Look-ups in named tables: a row name and a column name give one cell, copied from the table.

lokevav =
|  | molir | rivos | lik |
|---|---|---|---|
| balab | 1.601 | -9.398 | -7.096 |
| garuto | 3.689 | 4.660 | 4.934 |
| kam | 0.007 | 5.947 | 3.128 |
| mak | 3.964 | -1.875 | 0.571 |
| nus | 3.116 | 4.997 | 4.793 |
| musasit | 4.253 | 3.776 | 4.785 |
| ton | 3.775 | 4.736 | 5.088 |
| tor | 2.550 | -5.568 | -3.439 |
| bapufem | 4.552 | 2.500 | 4.235 |
| med | 4.252 | 2.986 | 4.502 |
| konipob | 4.353 | 3.399 | 4.767 |

bapufem, rivos => 2.500
konipob, lik => 4.767
med, molir => 4.252
musasit, molir => 4.253
med, rivos => 2.986
garuto, molir => 3.689
bapufem, lik => 4.235
med, lik => 4.502
Row with the largest molir: bapufem

pufedu:
|  | denedid | miv | sivevi | kunona | zadamuf | gud |
|---|---|---|---|---|---|---|
| fif | 6.003 | 2.624 | 2.743 | 5.027 | 6.896 | 8.815 |
| tiz | 5.281 | 9.431 | 3.186 | 3.913 | 3.110 | 4.085 |
| momu | 2.325 | 9.511 | 3.678 | 3.111 | 7.650 | 1.357 |
| tegodum | 5.141 | 1.394 | 3.208 | 5.833 | 2.975 | 3.478 |
| dumoz | 5.468 | 3.489 | 6.997 | 0.687 | 2.500 | 0.644 |
| dode | 5.844 | 7.056 | 9.196 | 5.516 | 1.995 | 8.401 |
| feb | 9.881 | 0.589 | 9.854 | 8.834 | 4.472 | 8.224 |
| guk | 9.113 | 6.485 | 9.077 | 9.019 | 1.557 | 5.117 |
| zezudu | 1.561 | 3.993 | 1.626 | 8.500 | 6.554 | 6.069 |
| kofu | 1.077 | 5.274 | 9.554 | 8.078 | 5.708 | 4.233 |

denedid of momu: 2.325
gud of momu: 1.357
zadamuf of tiz: 3.110
zadamuf of momu: 7.650
sivevi of fif: 2.743
gud of fif: 8.815
kunona of zezudu: 8.500
denedid of zezudu: 1.561

pak =
,dogi,kezov,rotur,ruv,kazima,zefekor,kogeme,nof,kubifov,lig
pata,86,66,85,88,65,86,86,88,67,70
buzi,14,36,14,16,31,14,13,15,34,39
bubi,12,35,13,13,32,12,12,12,34,37
nabi,88,66,87,88,67,88,88,89,63,63
kag,14,38,16,15,37,13,13,15,38,38
seg,10,41,12,11,36,11,12,11,40,40
pusopar,13,35,13,15,31,14,15,15,34,37

What is the nof of buzi in pak? 15
What is the kubifov of pusopar in pak? 34
What is the kazima of nabi in pak? 67
What is the kogeme of pusopar in pak? 15
What is the kezov of seg in pak? 41
What is the kogeme of pata in pak? 86
What is the dogi of bubi in pak? 12
What is the dogi of nabi in pak? 88
What is the kezov of kag in pak? 38
What is the lig of buzi in pak? 39
What is the kogeme of nabi in pak? 88
What is the lig of bubi in pak? 37
What is the ruv of buzi in pak? 16
What is the zefekor of nabi in pak? 88
What is the zefekor of bubi in pak? 12
What is the rotur of pusopar in pak? 13
What is the ruv of pata in pak? 88
What is the zefekor of seg in pak? 11
Row with the largest kubifov: pata

zalog =
columns: kamu, reg, bukuni, rudop, dep, ror, bepaned, sarotuf, zipos
sokes: [-65.4, 66.9, -35.6, -42.0, -68.6, -23.8, 36.1, -68.3, -32.2]
fav: [38.6, 36.2, 52.9, -49.1, 31.4, 51.0, -45.0, 37.2, -45.8]
dol: [-60.3, 63.9, -33.7, -40.4, -67.1, -22.7, 31.7, -64.2, -29.0]
zev: [-68.5, 65.6, -52.1, -33.0, -68.4, -41.0, 54.1, -69.6, -21.3]
pusa: [61.7, 4.0, 59.5, -51.4, 62.2, 59.6, -58.7, 62.1, -51.4]
pep: [-66.9, 66.8, -37.0, -42.0, -69.0, -24.7, 37.3, -68.6, -31.7]
rek: [-65.3, 66.4, -37.4, -40.8, -68.2, -26.0, 36.8, -67.6, -28.2]
tibe: [-68.7, 66.2, -49.1, -35.7, -69.4, -37.2, 52.4, -69.7, -24.0]
mezigaf: [47.0, 21.6, 56.9, -47.4, 44.9, 55.4, -48.2, 46.6, -47.0]
vuvok: [50.9, -0.3, 60.3, -28.1, 49.0, 55.9, -49.1, 49.4, -28.5]
tutulev: [-65.5, 66.8, -37.0, -41.4, -68.6, -26.5, 37.2, -68.2, -29.4]

rudop of dol = -40.4
kamu of vuvok = 50.9
kamu of sokes = -65.4
dep of zev = -68.4
bepaned of fav = -45.0
bepaned of mezigaf = -48.2
reg of pusa = 4.0
zipos of zev = -21.3
ror of dol = -22.7
kamu of dol = -60.3
kamu of pusa = 61.7

